Here is a tiny trained network, its code and every weight. The questions are about switching its units off for an input and a class, where a switched-off unit gives its printed mean instead of its output.

import numpy as np


def w(rows, s, z=0):
    codes = np.array(rows[::2]) - 128.0
    scale = np.full(codes.shape[1], s)
    scale[-1] = z or s
    return codes * scale


def f(y):
    return y / 2 * (1 + np.tanh(0.7978845608 * (y + 0.044715 * y**3)))


def log_softmax(a):
    a = a - a.max(-1, keepdims=True)
    return a - np.log(np.exp(a).sum(-1, keepdims=True))


def net(x, mask):
    res = np.array(x, float).reshape(1, 6) / 4 @ E
    y = f(res @ A[0][:, :-1].T + A[0][:, -1])
    res = res + np.where(mask, y, B[0][:, -1]) @ B[0][:, :-1]
    return log_softmax(res[-1] @ U[:, :-1].T + U[:, -1])


A, B = {}, {}
E = w([
[164,208,152,26],'x0',
[60,105,70,47],'x1',
[135,121,212,58],'x2',
[118,160,105,45],'x3',
[91,170,254,159],'x4',
[120,87,144,113],'x5',
],0.0072)
A[0] = w([
[79,147,112,153,228],'N0',
[141,131,137,224,173],'N1',
[95,36,142,139,60],'N2',
[101,152,154,126,54],'N3',
[118,156,127,136,99],'N4',
[115,160,133,145,151],'N5',
[163,147,169,144,101],'N6',
[61,187,71,59,140],'N7',
[111,103,161,132,158],'N8',
[66,193,106,151,244],'N9',
[226,111,134,171,16],'N10',
[100,106,213,95,112],'N11',
[98,223,143,112,75],'N12',
[21,119,137,85,219],'N13',
[182,118,102,10,130],'N14',
[168,194,126,147,252],'N15',
[114,86,233,106,122],'N16',
[91,123,151,154,155],'N17',
[153,218,143,161,85],'N18',
[237,132,184,173,117],'N19',
[141,151,122,152,200],'N20',
[147,54,137,168,110],'N21',
[156,138,104,70,154],'N22',
[110,76,69,160,93],'N23',
[137,194,138,160,198],'N24',
[114,91,155,127,184],'N25',
[166,131,128,133,131],'N26',
[163,70,132,164,107],'N27',
[124,93,178,72,88],'N28',
[98,98,186,119,206],'N29',
[177,174,187,89,144],'N30',
],0.012,0.0031)
B[0] = w([
[143,85,122,121,184],'N0',
[11,71,64,129,235],'N1',
[167,114,109,228,185],'N2',
[145,162,124,148,134],'N3',
[116,126,130,135,125],'N4',
[116,102,151,135,144],'N5',
[146,150,170,92,164],'N6',
[146,212,36,21,234],'N7',
[145,109,158,142,162],'N8',
[130,57,147,130,193],'N9',
[148,140,40,78,163],'N10',
[190,154,210,77,215],'N11',
[92,128,56,213,181],'N12',
[251,168,129,101,237],'N13',
[29,149,52,27,254],'N14',
[69,40,165,102,204],'N15',
[202,125,227,82,234],'N16',
[108,96,144,148,170],'N17',
[118,106,229,118,179],'N18',
[205,135,113,39,222],'N19',
[105,90,137,102,160],'N20',
[110,90,49,192,190],'N21',
[97,139,87,68,193],'N22',
[210,240,130,185,213],'N23',
[100,76,207,111,185],'N24',
[141,97,166,157,167],'N25',
[113,106,125,119,136],'N26',
[112,100,52,155,172],'N27',
[112,141,160,64,176],'N28',
[165,101,202,122,206],'N29',
[42,147,134,120,225],'N30',
],0.016,0.0057)
U = w([
[74,183,130,76,155],'0',
[153,139,29,129,130],'1',
[115,152,105,254,163],'2',
[101,180,192,174,50],'3',
[219,191,150,118,178],'4',
[95,125,116,194,2],'5',
[207,44,90,115,151],'6',
[114,77,132,181,194],'7',
],0.0095,0.0043)

Each question gives the input, the list of numbers given to net, and the class t.
The units are the neurons (one row each of A and B). Each row of codes is followed by its name. A weight is (code - 128) times the scale printed after its matrix; where a second scale follows, it is the last column's (A, B and U).
mask holds one flag per neuron, in row order. A switched-off neuron (its flag False) gives its mean, the last column of its row in B, instead of its output. The means were averaged over made-up inputs and are rounded, as every weight is.
A unit's drop is (log p(t) with every unit on - log p(t) with that unit switched off) / (log p(t) with every unit on - log p(t) with every unit switched off).
The circuit of an input: a set's keep is (log p(t) with only the set's units on - log p(t) with every unit switched off) / (log p(t) with every unit on - log p(t) with every unit switched off). Starting from the 12 units with the biggest drops (on a tie, the unit counted first), units are removed one at a time, each time the one whose removal leaves the highest keep (on an exact tie, the one counted first), for as long as the keep stays at least 0.8.
circuit, biggest first: the units of the circuit, biggest drop first
unit that matters most: the unit with the biggest drop
top k neurons: the k neurons with the biggest drops, biggest first
drop when u is switched off: that unit's drop, to one decimal
input [-3,8,0,-5,6,-4], class 4: circuit, biggest first	[N13]
input [4,4,-5,4,4,-3], class 1: top 2 neurons	[N12, N16]
input [-4,1,4,2,0,4], class 4: circuit, biggest first	[N1, N15]
input [-4,-5,-4,6,-4,1], class 2: circuit, biggest first	[N7, N19, N23, N16]
input [-7,-7,-2,-6,-4,8], class 1: circuit, biggest first	[N10, N1]
input [1,-3,6,-2,-5,-5], class 0: circuit, biggest first	[N13, N2]
input [5,1,-4,-3,4,7], class 7: top 4 neurons	[N23, N7, N19, N14]
input [-3,5,3,-8,5,3], class 4: top 3 neurons	[N16, N11, N15]
input [-5,-6,5,-3,7,4], class 6: top 2 neurons	[N1, N19]
input [0,6,-2,-2,-1,-2], class 1: circuit, biggest first	[N16, N11]
input [-2,-4,0,-7,-3,4], class 1: top 2 neurons	[N10, N19]
input [4,-5,8,-3,-4,5], class 0: top 2 neurons	[N14, N30]
input [-8,-1,-8,-3,-6,-8], class 2: top 2 neurons	[N23, N7]
input [2,7,8,-6,1,-3], class 4: unit that matters most	N13
input [-3,3,2,-7,4,1], class 7: top 2 neurons	[N7, N1]
input [0,-5,0,-6,-2,-8], class 6: top 2 neurons	[N19, N10]
input [4,8,-4,-5,2,-2], class 1: top 3 neurons	[N16, N11, N7]
input [-7,-8,-8,1,-6,2], class 1: top 2 neurons	[N10, N19]
input [2,-1,-8,5,3,6], class 7: top 2 neurons	[N14, N19]
input [2,8,-5,-6,4,-3], class 4: circuit, biggest first	[N14]
input [-3,-6,-1,-5,8,5], class 6: drop when N19 is switched off	1.2
input [2,-1,4,-3,-8,8], class 1: drop when N15 is switched off	0.1
input [7,-6,-5,0,-2,4], class 0: drop when N13 is switched off	0.1
